Below is a small trained network, with its code and all its weights. Each question gives an input and a class and asks what happens when units are switched off, that is, made to give their printed mean instead of their output.

import numpy as np


def w(rows, s, z=0):
    codes = np.array(rows[::2]) - 128.0
    scale = np.full(codes.shape[1], s)
    scale[-1] = z or s
    return codes * scale


def norm(h):
    return h / np.sqrt((h * h).mean(-1, keepdims=True) + 1e-5)


def f(y):
    return y / 2 * (1 + np.tanh(0.7978845608 * (y + 0.044715 * y**3)))


def log_softmax(a):
    a = a - a.max(-1, keepdims=True)
    return a - np.log(np.exp(a).sum(-1, keepdims=True))


def net(x, mask):
    res = np.array(x, float).reshape(1, 2) / 4 @ E
    u = 0
    for l in range(2):
        y = f(norm(res) @ A[l][:, :-1].T + A[l][:, -1])
        res = res + np.where(mask[u : u + 16], y, B[l][:, -1]) @ B[l][:, :-1]
        u += 16
    return log_softmax(norm(res)[-1] @ U[:, :-1].T + U[:, -1])


A, B = {}, {}
E = w([
[140,177,115,225],'x0',
[161,94,7,118],'x1',
],0.011)
A[0] = w([
[171,146,205,231,220],'L0N0',
[197,93,2,216,249],'L0N1',
[201,141,127,185,141],'L0N2',
[203,62,90,162,158],'L0N3',
[169,97,113,128,201],'L0N4',
[133,53,232,201,65],'L0N5',
[190,131,217,160,90],'L0N6',
[80,68,208,186,175],'L0N7',
[175,201,99,190,243],'L0N8',
[93,101,139,197,23],'L0N9',
[75,48,104,178,76],'L0N10',
[140,162,56,160,3],'L0N11',
[106,155,153,94,178],'L0N12',
[155,126,92,145,107],'L0N13',
[197,167,106,122,182],'L0N14',
[162,16,127,32,96],'L0N15',
],0.0091,0.0019)
B[0] = w([
[50,79,118,168,201],'L0N0',
[39,117,117,208,254],'L0N1',
[193,126,188,52,156],'L0N2',
[19,159,179,69,169],'L0N3',
[34,100,226,172,147],'L0N4',
[68,81,175,111,163],'L0N5',
[74,178,70,115,158],'L0N6',
[109,39,87,144,169],'L0N7',
[231,79,147,1,192],'L0N8',
[134,172,61,121,131],'L0N9',
[119,157,94,37,129],'L0N10',
[120,108,145,108,157],'L0N11',
[60,74,178,175,145],'L0N12',
[37,58,122,209,143],'L0N13',
[96,66,226,169,146],'L0N14',
[233,110,166,150,206],'L0N15',
],0.0044,0.0085)
A[1] = w([
[209,114,85,146,135],'L1N0',
[134,107,59,93,86],'L1N1',
[101,160,4,90,109],'L1N2',
[60,81,132,27,88],'L1N3',
[131,49,148,143,148],'L1N4',
[132,177,196,120,197],'L1N5',
[70,64,112,107,193],'L1N6',
[214,113,152,142,28],'L1N7',
[151,94,30,170,118],'L1N8',
[64,170,109,172,77],'L1N9',
[138,65,157,98,100],'L1N10',
[6,185,119,96,249],'L1N11',
[34,84,137,92,110],'L1N12',
[187,175,111,213,125],'L1N13',
[53,124,103,159,143],'L1N14',
[76,167,115,233,250],'L1N15',
],0.012,0.0024)
B[1] = w([
[106,169,193,170,144],'L1N0',
[62,70,170,143,154],'L1N1',
[79,126,212,202,172],'L1N2',
[188,139,128,102,206],'L1N3',
[66,147,109,150,204],'L1N4',
[52,65,26,166,162],'L1N5',
[146,228,167,141,226],'L1N6',
[77,179,97,143,130],'L1N7',
[65,102,151,124,198],'L1N8',
[131,208,119,76,175],'L1N9',
[192,147,94,129,182],'L1N10',
[104,65,76,166,197],'L1N11',
[149,159,80,157,217],'L1N12',
[231,173,116,2,147],'L1N13',
[158,105,207,149,207],'L1N14',
[200,109,108,30,254],'L1N15',
],0.0067,0.0084)
U = w([
[29,40,170,184,180],'0',
[250,98,167,31,182],'1',
[206,216,69,215,157],'2',
[78,186,76,70,2],'3',
[85,175,71,76,5],'4',
[86,172,69,77,4],'5',
[110,147,79,98,11],'6',
[92,167,71,83,3],'7',
],0.023,0.015)

Each question gives the input, the list of numbers given to net, and the class t.
The units are the neurons (one row each of A and B). Each row of codes is followed by its name. A weight is (code - 128) times the scale printed after its matrix; where a second scale follows, it is the last column's (A, B and U).
mask holds one flag per neuron, layer by layer. A switched-off neuron (its flag False) gives its mean, the last column of its row in B, instead of its output. The means were averaged over made-up inputs and are rounded, as every weight is.
A unit's drop is (log p(t) with every unit on - log p(t) with that unit switched off) / (log p(t) with every unit on - log p(t) with every unit switched off).
The circuit of an input: a set's keep is (log p(t) with only the set's units on - log p(t) with every unit switched off) / (log p(t) with every unit on - log p(t) with every unit switched off). Starting from the 12 units with the biggest drops (on a tie, the unit counted first), units are removed one at a time, each time the one whose removal leaves the highest keep (on an exact tie, the one counted first), for as long as the keep stays at least 0.8.
circuit, biggest first: the units of the circuit, biggest drop first
most important unit: the unit with the biggest drop
k most important neurons: the k neurons with the biggest drops, biggest first
top k neurons in layer l: the k neurons of layer l with the biggest drops, biggest first
drop of u: that unit's drop, to one decimal
input [2,0], class 2: most important unit => L0N8
input [3,-3], class 2: 3 most important neurons => [L1N8; L0N5; L0N0]
input [5,4], class 1: circuit, biggest first => [L1N15; L1N13]
input [4,2], class 1: 2 most important neurons => [L0N1; L1N15]
input [4,-1], class 1: top 3 neurons in layer 0 => [L0N0; L0N3; L0N9]
input [0,3], class 2: 4 most important neurons => [L1N12; L0N3; L1N6; L0N0]
input [-1,-3], class 2: top 2 neurons in layer 0 => [L0N1; L0N7]
input [8,6], class 1: top 2 neurons in layer 1 => [L1N13; L1N15]
input [4,4], class 0: top 3 neurons in layer 0 => [L0N15; L0N8; L0N3]
input [1,-3], class 2: 3 most important neurons => [L1N12; L0N1; L1N8]
input [7,6], class 1: top 2 neurons in layer 0 => [L0N7; L0N1]
input [-6,7], class 0: 2 most important neurons => [L1N15; L0N8]
input [7,-6], class 1: 2 most important neurons => [L1N15; L0N3]
input [-2,-1], class 2: most important unit => L1N10
input [-7,7], class 0: 2 most important neurons => [L1N1; L1N15]
input [7,7], class 0: 2 most important neurons => [L1N8; L0N15]
input [-2,3], class 2: 2 most important neurons => [L0N3; L0N4]
input [0,-1], class 2: top 2 neurons in layer 1 => [L1N12; L1N6]
input [7,5], class 1: drop of L1N15 => 0.7
input [8,-5], class 1: drop of L1N15 => 0.3
input [-3,-3], class 2: top neuron in layer 0 => [L0N8]
